a =
6452  4016  6545  5485  3429  3202  6081  3630  8748  5648  7354
6452  4925  6835  6989  3429  4158  6081  3630  8748  5648  7766
6452  4925  6545  6042  3429  2001  6893  3630  8748  5648  7354
6237  4925  6545  6525  3429  3476  6081  3630  8761  5648  7882
7868  5453  6521  4196  2244  3202  5527  6828  7681  8426  7354
6452  3494  6545  5485  3429  3202  6081  3630  8748  5648  7354
6452  4231  6545  5485  3474  3202  6295  3630  8748  5648  7354
8745  8549  3747  4704  3429  3202  6081  5715  8748  8474  7354
8564  8192  3283  4949  3429  3202  5999  6152  8748  8647  7355
6452  3580  6545  5485  3429  3202  6081  3630  8748  5648  7354
6452  4925  6793  6423  3429  3408  6081  3630  8748  5648  7862
7985  7459  5312  4292  3429  3202  4989  6318  7721  8936  7354
7286  5971  6458  4158  2399  3202  4879  7249  7975  8374  6829
7585  5815  6271  4276  2175  3202  4819  6916  7630  8755  7262
a[0,-11] = 6452
a[-2,-9] = 6458
a[5,8] = 8748
a[:, -4] = [3630, 3630, 3630, 3630, 6828, 3630, 3630, 5715, 6152, 3630, 3630, 6318, 7249, 6916]
a[4,5] = 3202
a[12,-6] = 3202
a[10,6] = 6081
a[-11,0] = 6237
a[-1,8] = 7630
a[-3,-11] = 7985
a[9,3] = 5485
a[-9,-5] = 6081
a[:, -6] = [3202, 4158, 2001, 3476, 3202, 3202, 3202, 3202, 3202, 3202, 3408, 3202, 3202, 3202]
a[2,1] = 4925
a[6,-9] = 6545
a[4,0] = 7868
a[-7,-2] = 8474
a[:, 2] = [6545, 6835, 6545, 6545, 6521, 6545, 6545, 3747, 3283, 6545, 6793, 5312, 6458, 6271]
a[-2,-1] = 6829
a[-2,-4] = 7249
a[-10,-10] = 5453
a[-7,10] = 7354
a[-3] = [7985, 7459, 5312, 4292, 3429, 3202, 4989, 6318, 7721, 8936, 7354]
a[6] = [6452, 4231, 6545, 5485, 3474, 3202, 6295, 3630, 8748, 5648, 7354]
a[5,5] = 3202
a[:, 0] = [6452, 6452, 6452, 6237, 7868, 6452, 6452, 8745, 8564, 6452, 6452, 7985, 7286, 7585]
a[:, 10] = [7354, 7766, 7354, 7882, 7354, 7354, 7354, 7354, 7355, 7354, 7862, 7354, 6829, 7262]
a[6,-4] = 3630
a[8,-10] = 8192
a[-2,-10] = 5971
a[-11,6] = 6081
a[-8,5] = 3202
a[-5,1] = 3580
a[-13,3] = 6989

m =
[[-59 -23 -13 -21]
 [-65  16 -16 -18]
 [ -1 -18  64  34]
 [ 22  31 -24 -19]]
Indices start at 0.
(0, 0): -59
(2, 3): 34
(1, 2): -16
(3, 1): 31
(2, 0): -1
(1, 0): -65
(0, 1): -23
(0, 3): -21
(3, 2): -24

A =
[[56 49 37 42 43 43 37 39 64 53 77 58 37]
 [53 56 65 60 59 62 63 59 47 56 37 53 59]
 [50 50 50 50 50 50 50 50 50 50 50 50 50]
 [56 48 33 39 35 47 30 26 65 58 65 62 20]
 [55 58 66 62 60 64 64 60 49 58 36 54 60]
 [52 56 63 60 60 59 63 62 47 54 39 50 63]
 [55 58 66 62 60 65 64 59 49 59 36 55 59]
 [45 53 67 60 62 56 66 67 37 46 32 41 71]
 [55 56 56 56 58 54 57 59 55 54 59 54 60]
 [40 49 63 58 65 46 69 76 32 35 36 31 84]
 [55 58 65 62 60 63 64 61 49 57 38 54 61]
 [44 47 47 49 56 37 55 65 45 36 59 37 71]
 [57 51 38 43 36 54 34 28 64 62 52 64 20]
 [53 55 62 59 59 58 62 60 48 54 43 51 61]
 [50 55 67 62 63 59 67 66 42 51 36 47 69]]
Indices start at 0.
row 0 col 0 -> 56
row 6 col 12 -> 59
row 8 col 9 -> 54
row 13 col 11 -> 51
row 4 col 2 -> 66
row 14 col 4 -> 63
row 7 col 9 -> 46
row 2 col 0 -> 50
row 11 col 0 -> 44
row 7 col 5 -> 56
row 14 col 10 -> 36
row 14 col 8 -> 42
row 8 col 1 -> 56
row 2 col 3 -> 50
row 10 col 1 -> 58
row 11 col 9 -> 36
row 6 col 4 -> 60
row 7 col 0 -> 45
row 0 col 6 -> 37
row 1 col 11 -> 53
row 4 col 5 -> 64
row 4 col 8 -> 49
row 9 col 5 -> 46
row 7 col 11 -> 41
row 6 col 10 -> 36
row 11 col 7 -> 65
row 3 col 7 -> 26
row 3 col 0 -> 56
row 3 col 8 -> 65
row 1 col 0 -> 53
row 11 col 4 -> 56
row 10 col 7 -> 61
row 6 col 5 -> 65
row 14 col 5 -> 59
row 7 col 6 -> 66
row 1 col 8 -> 47
row 14 col 6 -> 67
row 9 col 0 -> 40
